+1.35; -0.44; -3.08; +2.50; +1.25; -1.04; +0.51; -0.79; +0.73; +4.09; +0.13; -1.26; -2.68; +1.25; +0.95; -2.32; +0.09; -0.78; +1.37; +0.58; -2.87; -3.01; -0.05; -0.64; -0.21; -2.55; +1.11; +0.09; +2.18; -1.18; -1.13; +1.09; +2.04; +0.30; +0.16; +0.82 : L + mol
+4.54; -0.05; -4.59; +2.63; -0.63; -1.10; +0.30; -1.33; +0.13; +2.22; +0.13; +1.66; -5.61; +3.87; +3.87; -0.66; -0.06; -0.95; +2.46; +2.66; -2.78; -0.82; +0.14; -0.19; -0.24; -1.40; +2.29; +2.31; +2.83; -2.34; -2.83; +2.08; -3.74; +1.78; +1.23; -0.23 : B + mol
+2.62; -0.79; -2.14; -0.06; -0.47; +0.22; +0.27; -1.08; +1.37; +2.95; +0.43; +2.23; -3.38; +2.09; +0.65; -1.39; -0.15; -0.56; +2.02; +0.09; -0.92; -0.55; +0.27; -0.64; -0.22; -1.35; +0.89; +1.21; +2.92; -0.26; -1.68; +1.74; -0.91; +0.04; +3.79; +0.34 : B + mol
+1.22; -0.40; -4.73; +1.62; +1.95; -4.99; +1.18; -1.90; +1.39; +4.36; +1.68; -0.77; -3.79; -2.25; +0.94; -2.91; +0.18; -2.21; +0.81; -0.02; -1.49; -3.07; +0.13; +0.33; -0.19; -1.32; +0.84; +0.93; +2.35; -1.46; -1.47; +1.14; +0.57; +0.67; +0.90; +1.09 : B + mol
+2.32; +0.10; -4.14; +0.79; +0.92; -2.64; +1.07; -1.52; +0.02; +2.56; +2.57; -0.50; -1.20; -0.80; +0.89; -2.49; +1.21; -0.10; +0.88; +1.41; -0.47; -2.67; -0.78; -0.52; +0.81; -0.75; -0.57; +0.16; +1.57; -3.42; -0.64; +0.38; +1.23; +0.47; +1.58; +1.32 : L + dati
+0.32; +2.15; -2.00; +0.50; +1.32; -2.26; -0.45; -1.90; -0.79; +3.27; -0.06; -0.86; -2.13; +1.90; -0.21; +2.15; +1.27; -3.27; +1.65; +0.34; -1.49; -2.99; +1.01; -0.19; -1.17; -0.96; -1.15; -1.36; +1.28; -1.47; -1.24; +1.25; +1.70; +1.17; +0.85; -0.02 : L + mol
+0.03; +0.09; -5.25; +0.99; +1.52; -1.86; -0.74; -1.88; -0.49; +3.87; -0.08; -1.24; -2.56; +1.37; -0.28; -2.22; +0.91; -2.39; +0.33; +0.02; +0.96; -0.36; +0.27; -0.31; -1.01; -0.70; -0.75; -1.70; +2.02; +0.30; -1.50; +0.48; +0.78; +0.25; +0.17; +0.22 : L + mol
+4.04; +0.21; -4.30; +0.19; +1.67; -2.76; +0.20; -1.80; +0.01; +4.04; +2.31; +0.07; -2.27; -0.71; +5.36; -2.65; -0.55; -2.30; +2.03; +1.65; -1.97; -4.24; -0.36; -0.18; +1.71; -4.08; +1.02; -1.42; +1.72; -7.70; -2.16; +0.28; -0.56; +0.58; +3.70; +1.75 : L + dati
+3.26; +0.21; -2.10; +0.34; +0.81; -3.17; +4.20; -1.13; +0.24; +3.57; +1.29; +0.25; -3.31; +1.21; +1.86; -2.59; +0.26; -0.56; +1.28; -0.55; -2.13; -3.06; -0.20; -0.42; -0.08; -1.22; +0.79; +0.22; +2.57; -2.28; -1.26; +0.78; +2.01; +0.74; +2.10; +0.71 : L + mol
+1.90; +0.54; -3.45; +0.45; +2.08; -1.05; -1.77; -0.98; +1.72; +2.80; +0.16; +2.39; -3.35; +3.21; +1.86; +0.50; +0.32; -1.00; +1.46; +1.24; -0.83; +0.12; +1.91; -0.07; +0.52; -1.86; +0.52; -0.42; +0.92; -2.12; -2.41; +1.51; -3.42; +0.29; -0.40; +0.57 : B + mol
+4.77; -0.14; -3.76; +0.66; -1.50; -1.40; -1.21; -0.67; -0.69; +2.93; -0.13; +0.91; -3.40; +2.56; -0.11; +0.19; +0.74; -1.58; +0.70; +0.53; -0.42; -1.77; -0.19; -1.01; -0.44; +0.36; +0.32; -0.51; +1.01; -2.30; -3.73; +0.58; -2.48; -2.21; +1.71; -0.40 : B + mol
+1.42; -0.11; -2.97; +1.87; -0.92; -2.52; -0.90; -1.00; +0.96; +2.02; -0.05; +0.91; -3.09; +1.00; +1.39; -0.88; +0.06; -0.94; +1.82; +0.09; -0.83; -3.01; +1.03; -1.35; +0.40; -4.04; +0.96; +0.56; +1.57; -0.92; -1.23; +1.55; -1.71; +3.10; +2.24; -0.05 : B + mol
-0.05; +1.38; -3.99; -0.15; +0.55; -2.62; -2.56; -1.82; -0.92; +3.95; -1.30; +0.88; -2.85; +1.70; +1.18; +0.46; -0.24; -1.44; -0.35; +0.07; +0.59; -0.66; +1.88; +0.26; -0.03; -0.66; -1.08; -3.56; +2.02; -1.72; -2.61; +0.98; -2.89; -1.08; +0.46; -0.34 : B + mol
+3.68; -0.37; -2.98; +2.67; +1.69; -1.71; +1.96; -1.32; +2.20; +2.30; +1.10; -0.45; -3.43; +1.95; +3.09; -3.32; +0.12; -0.71; +2.01; +0.90; -2.46; -1.10; +0.60; -1.30; -0.14; -2.32; +1.54; +0.13; +2.52; -3.19; -0.59; +1.12; +0.47; +1.42; +2.40; +1.45 : L + mol
+3.96; -0.90; -3.46; +1.36; +0.67; -2.71; +0.26; -0.28; +1.58; +2.89; +1.97; +0.04; -4.80; +0.32; +1.04; -2.80; +1.03; -1.58; +3.16; +0.15; -2.99; -1.54; -0.40; -0.58; -1.65; -1.98; +1.92; +3.54; +1.84; -2.60; -2.16; -0.03; +0.72; +0.11; +0.39; +0.61 : L + mol

+0.10; +0.51; -0.30; +0.84; -1.40; +0.40; -0.29; -1.96; -0.38; +1.73; -0.99; +0.16; -1.69; +1.58; -0.30; +0.94; -0.17; -0.88; -1.13; -0.22; -1.37; +0.46; +0.37; +0.80; +0.89; -0.80; -0.08; -0.20; +0.71; -1.68; +2.87; -0.71; -0.53; +1.45; +1.44; +1.95 : D + P
-1.90; -0.06; +0.95; -0.56; +1.74; -2.45; +0.94; -2.13; -0.57; -1.17; -0.22; -2.67; -2.83; +1.30; -3.07; +2.02; +0.59; -0.21; +0.27; +0.68; -2.29; -1.33; +0.79; +0.59; +1.75; -0.25; +1.53; -0.79; -2.38; -3.05; +2.43; +1.15; -0.09; +0.95; +3.62; -0.33 : V + P
-0.02; +0.01; -0.56; -0.25; -2.59; -2.26; -0.53; -0.74; -0.48; -0.22; +0.81; +0.30; -0.12; +0.99; +1.97; -0.46; +1.99; -0.63; -0.05; -0.69; -0.72; +2.01; -0.76; -0.27; +1.47; +0.16; -0.32; -1.29; -0.35; -0.89; +2.90; -0.67; +0.20; -0.70; +1.39; -0.17 : D + C
-0.71; -0.65; +0.83; -0.40; +2.34; -2.36; +0.46; -1.78; -0.50; -0.36; +0.31; -1.14; -1.87; +1.69; -2.20; +0.62; -0.55; +0.07; +0.85; +0.85; -2.49; -0.24; +0.57; +1.26; +0.28; +0.67; +0.29; +0.34; -0.99; -4.56; +1.82; +0.30; +0.31; +1.18; +1.25; -0.97 : V + P
+0.43; -0.39; -0.29; +0.12; -0.15; -5.37; -0.03; -0.65; -1.16; -1.78; +0.04; +0.08; -0.87; +0.27; +0.04; +0.78; -0.10; -0.73; -0.35; -0.04; -0.58; -1.22; +0.94; +0.64; +0.54; +1.28; +0.60; -0.64; -2.06; -0.28; +2.75; -0.05; +0.11; -0.19; +3.41; -1.16 : V + C
-0.23; +0.65; +0.47; +0.48; +2.43; -1.44; +0.12; -1.81; -0.01; -0.75; -0.58; +0.40; -0.81; +0.69; -1.18; +0.79; -2.61; +0.20; -0.16; +0.38; -1.20; -0.67; +0.63; +0.07; +1.06; +0.49; +0.44; -0.75; -0.82; -3.40; +1.91; +0.13; +0.57; +1.51; +1.71; -0.11 : V + P
+1.16; -0.50; +0.23; +0.31; +0.87; -1.98; -0.06; -1.27; +0.61; -0.62; +1.38; -0.35; -0.47; +0.73; +0.65; -0.12; +0.00; +0.89; +1.22; +0.05; -2.36; +1.32; -1.04; +1.40; -0.78; +1.11; +1.38; +0.48; +0.91; -2.87; +1.22; +0.19; +0.42; +1.04; -0.57; -1.49 : V + C
+0.71; -2.83; +0.23; -0.68; +1.53; -0.81; +0.93; -1.77; -1.08; -2.22; +1.01; +1.15; -2.00; +0.39; -0.15; +0.09; -2.10; +1.10; -0.49; -0.18; -1.40; -0.98; +1.49; +0.61; +0.82; +1.88; +0.14; -1.14; +0.14; -3.94; +2.84; +0.67; -0.13; +1.69; +1.97; -1.52 : V + C
+0.51; -0.15; +1.04; -0.93; +2.86; -2.93; +0.13; -2.96; -0.29; -1.16; -0.02; +0.22; -3.29; +0.39; -0.51; +0.49; -2.21; -2.31; +1.07; +0.75; -1.77; +1.07; -0.36; +0.14; +1.51; +0.43; -0.26; -0.29; -0.87; -3.98; -0.06; +0.70; +0.21; +1.41; +2.10; -1.19 : V + P
+0.92; -0.08; +0.78; -0.25; +0.38; -2.16; +0.33; -1.36; +0.17; -0.30; +1.75; -2.51; -0.76; +2.09; +0.90; +1.16; +2.22; -0.44; +2.26; -1.06; -3.90; +1.92; -0.51; +1.08; -2.24; -1.22; +0.77; -0.17; -1.03; -1.01; +2.16; +0.09; +0.69; +1.56; -1.50; -2.75 : D + Y
+1.06; -0.14; +0.42; +0.02; +1.90; -1.48; +1.03; -0.20; +0.65; -0.24; +1.12; -2.19; -0.71; +0.57; -1.22; +1.64; +0.59; -0.56; +1.32; +0.49; -2.33; +0.36; +0.00; +1.40; -2.36; +0.25; +0.36; -0.02; -0.34; +0.24; +1.98; -0.26; +0.48; +1.42; +0.28; -2.17 : V + Y
+2.04; -0.91; +2.61; -0.68; +2.32; -4.30; +0.62; -2.15; -1.11; -2.48; +1.67; -2.93; -2.06; +1.54; -0.48; +2.31; +1.13; +0.84; +2.08; -0.36; -4.80; -0.18; +0.66; +1.53; -1.76; +1.08; +0.59; -0.92; -0.81; -0.83; +3.81; -0.14; +1.49; +2.02; +1.03; -2.49 : V + Y
-0.47; -0.88; +0.07; -1.26; +1.85; -1.56; +0.67; +0.20; +0.02; -0.67; +0.67; -1.44; +0.38; +0.36; -0.50; -0.45; +1.95; +1.66; +1.99; +1.11; -2.36; +0.12; -0.39; +0.72; -1.47; +1.23; -0.11; +0.70; -0.42; -2.01; +0.41; -0.35; -0.05; -0.03; -1.08; -2.12 : U + Y
-3.20; -0.59; -0.71; -0.44; +0.67; -0.92; +0.22; -0.47; -0.35; +0.84; -0.23; -0.59; -0.37; +3.65; -2.26; -0.46; +0.82; +0.35; +0.53; +0.54; -1.01; -0.11; +1.37; +1.34; +1.11; +0.92; +0.76; +0.56; -1.95; -4.41; +0.40; +0.44; -0.06; +0.19; +0.60; +1.39 : U + P
-2.86; -1.22; +0.14; -2.10; +1.82; -2.35; +1.05; +0.05; -1.70; +0.13; -0.22; -1.88; -0.62; +1.47; -3.75; -0.01; +2.86; +0.26; +1.07; +1.63; -1.51; -1.48; +0.27; +1.15; +1.02; +0.94; -0.15; +0.37; -3.73; -5.66; -0.05; +0.10; -0.20; +0.03; +0.51; +0.14 : U + P
-0.08; +0.40; +0.35; +0.51; +2.27; -0.92; +0.01; -0.27; +0.58; -2.34; +0.92; -0.91; -0.91; +0.47; -1.65; +1.39; -1.14; +1.38; +0.15; -0.26; -0.75; -1.06; +1.51; +0.92; -1.13; +1.40; +0.80; +0.76; -0.50; -1.90; +1.24; +0.33; +0.92; +0.79; +1.30; -2.55 : V + X
-0.51; -0.28; -0.66; -0.28; -0.80; -1.55; +0.36; -0.58; -0.93; -1.50; +1.20; -1.36; -1.42; +1.42; -1.11; -0.79; +0.68; +0.95; +0.31; +0.35; -2.01; +0.07; +0.60; +1.35; -0.22; +1.04; +0.36; -0.84; -0.90; -1.95; +2.64; +0.36; +0.58; +0.29; +1.59; -1.16 : U + C
+1.41; +0.87; +0.79; +0.53; -0.44; -0.89; +0.55; -1.57; +0.99; -0.08; +1.13; -1.28; +0.22; +0.82; +0.14; +1.40; +1.56; -0.78; +0.12; -1.02; -2.11; +1.54; -0.73; +1.48; -3.06; -1.16; +0.47; -0.26; +1.65; +2.14; +1.29; +1.09; +0.75; +0.83; -1.05; -0.71 : D + Y
+1.42; +0.39; +0.49; -0.13; +0.01; -2.21; -0.14; -0.80; +0.42; +0.87; +0.56; -1.40; -0.66; +0.64; +0.17; +0.41; +1.57; +0.93; +1.33; +0.32; -2.72; +1.28; -0.86; +1.08; -1.46; -1.04; +0.32; -0.66; +1.01; -1.70; +1.35; +0.05; +0.51; +0.33; -2.11; -1.48 : D + Y
-1.04; -2.01; +0.14; -0.26; +2.43; -1.48; +1.76; +0.80; +0.18; +0.84; +0.51; -2.31; -0.32; +0.53; -3.86; +0.37; +1.80; +2.63; +2.27; -0.26; -2.03; -0.79; +1.32; +1.67; -2.52; +0.62; +0.31; +1.89; +0.51; -3.11; -0.22; +0.13; +1.08; -0.60; -1.26; -2.38 : U + Y
+2.08; +0.13; +0.47; -0.09; +1.12; -2.90; +0.03; -1.29; +1.53; -0.20; +3.02; -1.44; +0.28; +0.61; +1.63; -0.14; +2.17; -0.70; +3.29; +0.00; -4.83; +3.54; -1.44; +1.98; -2.69; +0.68; +0.32; +1.17; +0.58; -4.40; +1.57; -0.71; +0.55; +2.08; -3.40; -3.22 : D + Y
-3.24; -1.19; -0.40; -0.99; -0.17; -0.94; +1.13; +0.43; -0.66; +0.40; +0.09; -3.43; -0.60; +2.15; -4.33; +0.20; +3.72; +2.25; +0.70; +1.08; -2.36; -0.19; +1.01; +1.99; -0.27; +0.05; +1.09; +0.32; -2.74; -4.66; +2.20; -0.52; -0.24; -0.22; -0.08; +0.97 : U + P
+1.15; +0.35; +0.05; +0.28; +0.42; -1.92; +0.33; -1.65; +2.00; +0.49; +1.84; -2.51; -0.95; +1.67; +1.26; +1.49; +2.35; -0.17; +2.17; -0.46; -3.78; +2.04; -0.97; +1.49; -1.65; -1.53; +0.37; -1.09; +1.39; -0.03; +2.90; -0.77; +0.19; +1.40; -1.90; -1.21 : D + Y
+0.71; -0.06; +0.51; +0.67; +0.56; -1.77; -0.37; -4.08; +1.96; -0.62; +2.04; -1.91; -0.25; +2.04; +1.67; +1.26; +1.78; -0.57; +0.95; -0.50; -3.51; +1.52; -0.47; +0.90; -2.26; -0.64; +1.01; +0.27; +0.68; -0.10; +2.62; -0.65; -0.01; +2.12; -2.03; -0.90 : D + Y
+1.04; -0.29; +0.09; -0.33; -0.61; -2.03; +0.99; -2.05; +0.05; -0.43; +2.24; -0.26; -0.78; +2.14; +1.77; +0.16; +0.67; +0.23; +0.27; -0.10; -2.51; +2.71; +0.10; +2.18; +0.42; +0.61; +0.35; +2.31; +1.20; -4.19; +4.35; -0.23; +0.67; +2.58; -0.32; -1.32 : D + X
-0.48; -1.05; +0.10; -1.22; +1.78; -2.62; +0.57; +0.63; +0.81; -0.73; +1.40; -4.45; -0.61; +0.92; -2.05; +0.20; +2.09; +1.99; +1.82; +0.24; -2.21; -0.42; +0.27; +1.54; -0.89; +1.10; +0.30; +0.80; -0.41; -3.78; +0.29; -0.65; -0.33; +0.51; -1.79; -2.99 : U + Y
+1.54; -0.32; +0.64; -1.15; +2.57; -3.79; -0.22; -2.20; +0.29; -1.70; +2.34; -1.19; -0.71; +0.52; +1.02; +0.57; -1.17; -0.58; +2.31; +1.22; -1.39; +0.75; +0.30; +0.64; -0.61; +1.84; +0.47; -0.03; -0.21; -1.55; +0.88; +0.10; +0.70; +1.06; +0.52; -3.82 : V + Y
+0.60; +0.86; +0.64; +0.06; +0.28; -3.01; +0.64; -1.05; -2.67; +0.23; +1.33; -1.01; +0.20; +1.08; +0.57; +1.53; -0.06; +0.30; +1.46; +0.57; -2.90; +1.51; -0.54; +0.44; -0.73; +0.11; +0.17; +0.90; +1.17; -2.95; +0.56; -0.82; +0.17; +1.17; -1.54; -1.60 : D + Y
+0.89; -0.55; +2.09; +0.33; +2.74; -2.80; -0.26; -1.92; -0.50; -1.98; +0.92; -1.23; -1.09; +0.38; -0.50; +1.54; -2.38; +1.19; +2.07; +0.98; -2.90; +0.01; +1.10; +1.41; -1.57; +0.81; +0.18; -0.46; +1.48; -3.26; +1.45; +0.22; +0.27; +1.54; -0.50; -3.41 : V + Y
-0.20; +0.97; -0.26; +0.30; -1.23; -1.25; -0.97; -0.64; +1.40; +0.48; +2.58; -1.95; -0.87; +1.34; +1.32; +0.62; +1.87; +3.63; +1.24; -0.47; -2.39; +1.24; +0.54; +0.77; -1.30; -0.77; +0.68; -0.36; +1.82; -2.07; +2.67; -0.80; -0.11; +1.34; -3.03; -1.74 : D + Y
